Below are the code and all the weights of a small trained network. Each question names an input and a class and asks about switching units off, where a switched-off unit gives its printed mean instead of its output.

import numpy as np


def w(rows, s, z=0):
    codes = np.array(rows[::2]) - 128.0
    scale = np.full(codes.shape[1], s)
    scale[-1] = z or s
    return codes * scale


def f(y):
    return np.maximum(y, 0)


def log_softmax(a):
    a = a - a.max(-1, keepdims=True)
    return a - np.log(np.exp(a).sum(-1, keepdims=True))


def net(x, mask):
    res = np.array(x, float).reshape(1, 7) / 4 @ E
    y = f(res @ A[0][:, :-1].T + A[0][:, -1])
    res = res + np.where(mask, y, B[0][:, -1]) @ B[0][:, :-1]
    return log_softmax(res[-1] @ U[:, :-1].T + U[:, -1])


A, B = {}, {}
E = w([
[146,164,151,82,177,81,164],'x0',
[52,2,152,101,157,71,105],'x1',
[152,130,213,130,176,73,22],'x2',
[217,85,131,103,171,176,152],'x3',
[125,116,148,37,60,86,218],'x4',
[117,152,128,77,174,190,86],'x5',
[133,112,157,212,124,40,158],'x6',
],0.0082)
A[0] = w([
[110,21,113,81,180,76,60,196],'n1',
[98,87,163,166,150,139,89,177],'n2',
[18,66,134,143,133,86,165,213],'n3',
[135,190,181,116,77,107,186,196],'n4',
[179,199,119,227,69,57,103,252],'n5',
[72,84,154,162,124,116,102,164],'n6',
[119,114,148,158,37,67,189,132],'n7',
[110,135,2,92,119,122,175,161],'n8',
],0.0086,0.004)
B[0] = w([
[94,107,85,39,188,66,160,241],'n1',
[127,36,22,159,120,72,147,202],'n2',
[90,112,123,134,73,86,141,234],'n3',
[214,175,141,118,156,85,92,209],'n4',
[182,124,131,180,155,93,114,255],'n5',
[80,139,73,160,78,90,118,195],'n6',
[149,255,191,154,98,68,176,205],'n7',
[172,140,150,80,29,146,145,212],'n8',
],0.0093,0.0082)
U = w([
[121,61,159,99,195,152,110,77],'0',
[2,102,79,157,116,64,147,115],'1',
[170,172,222,143,62,66,113,3],'2',
[185,154,126,234,165,122,57,236],'3',
[163,179,204,53,193,111,48,167],'4',
[157,146,101,68,50,247,128,134],'5',
],0.0097,0.003)

Each question gives the input, the list of numbers given to net, and the class t.
The units are the neurons (one row each of A and B). Each row of codes is followed by its name. A weight is (code - 128) times the scale printed after its matrix; where a second scale follows, it is the last column's (A, B and U).
mask holds one flag per neuron, in row order. A switched-off neuron (its flag False) gives its mean, the last column of its row in B, instead of its output. The means were averaged over made-up inputs and are rounded, as every weight is.
A unit's drop is (log p(t) with every unit on - log p(t) with that unit switched off) / (log p(t) with every unit on - log p(t) with every unit switched off).
The circuit of an input: a set's keep is (log p(t) with only the set's units on - log p(t) with every unit switched off) / (log p(t) with every unit on - log p(t) with every unit switched off). Starting from all 8 units, units are removed one at a time, each time the one whose removal leaves the highest keep (on an exact tie, the one counted first), for as long as the keep stays at least 0.8.
circuit, biggest first: the units of the circuit, biggest drop first
most important unit: the unit with the biggest drop
top k neurons: the k neurons with the biggest drops, biggest first
drop when u is switched off: that unit's drop, to one decimal
input [6,1,-7,-3,0,2,0], class 5: circuit, biggest first => n8; n5
input [3,-8,-8,-5,-4,-2,4], class 2: circuit, biggest first => n8
input [1,-6,7,-6,1,4,7], class 3: circuit, biggest first => n5; n8
input [-3,1,1,8,-3,7,-7], class 0: circuit, biggest first => n8; n7; n4
input [6,6,-6,1,1,-4,-6], class 5: top 2 neurons => n8; n2
input [8,-8,-5,2,5,-7,-6], class 2: top 2 neurons => n4; n7
input [6,-5,5,-4,-2,-2,5], class 3: top 2 neurons => n5; n8
input [-7,7,-8,-6,8,-5,-1], class 2: top 2 neurons => n7; n8
input [-1,2,-2,2,8,0,-2], class 2: top 2 neurons => n7; n4
input [0,0,0,-2,0,7,1], class 0: drop when n4 is switched off => 0.2
input [-8,1,6,3,5,2,-3], class 0: drop when n7 is switched off => 0.3
input [-8,-8,-2,7,7,-2,0], class 2: drop when n4 is switched off => 0.5
input [5,-7,7,-6,-2,4,-1], class 3: drop when n8 is switched off => 0.2
input [-4,1,-7,-3,-3,-7,8], class 2: most important unit => n7
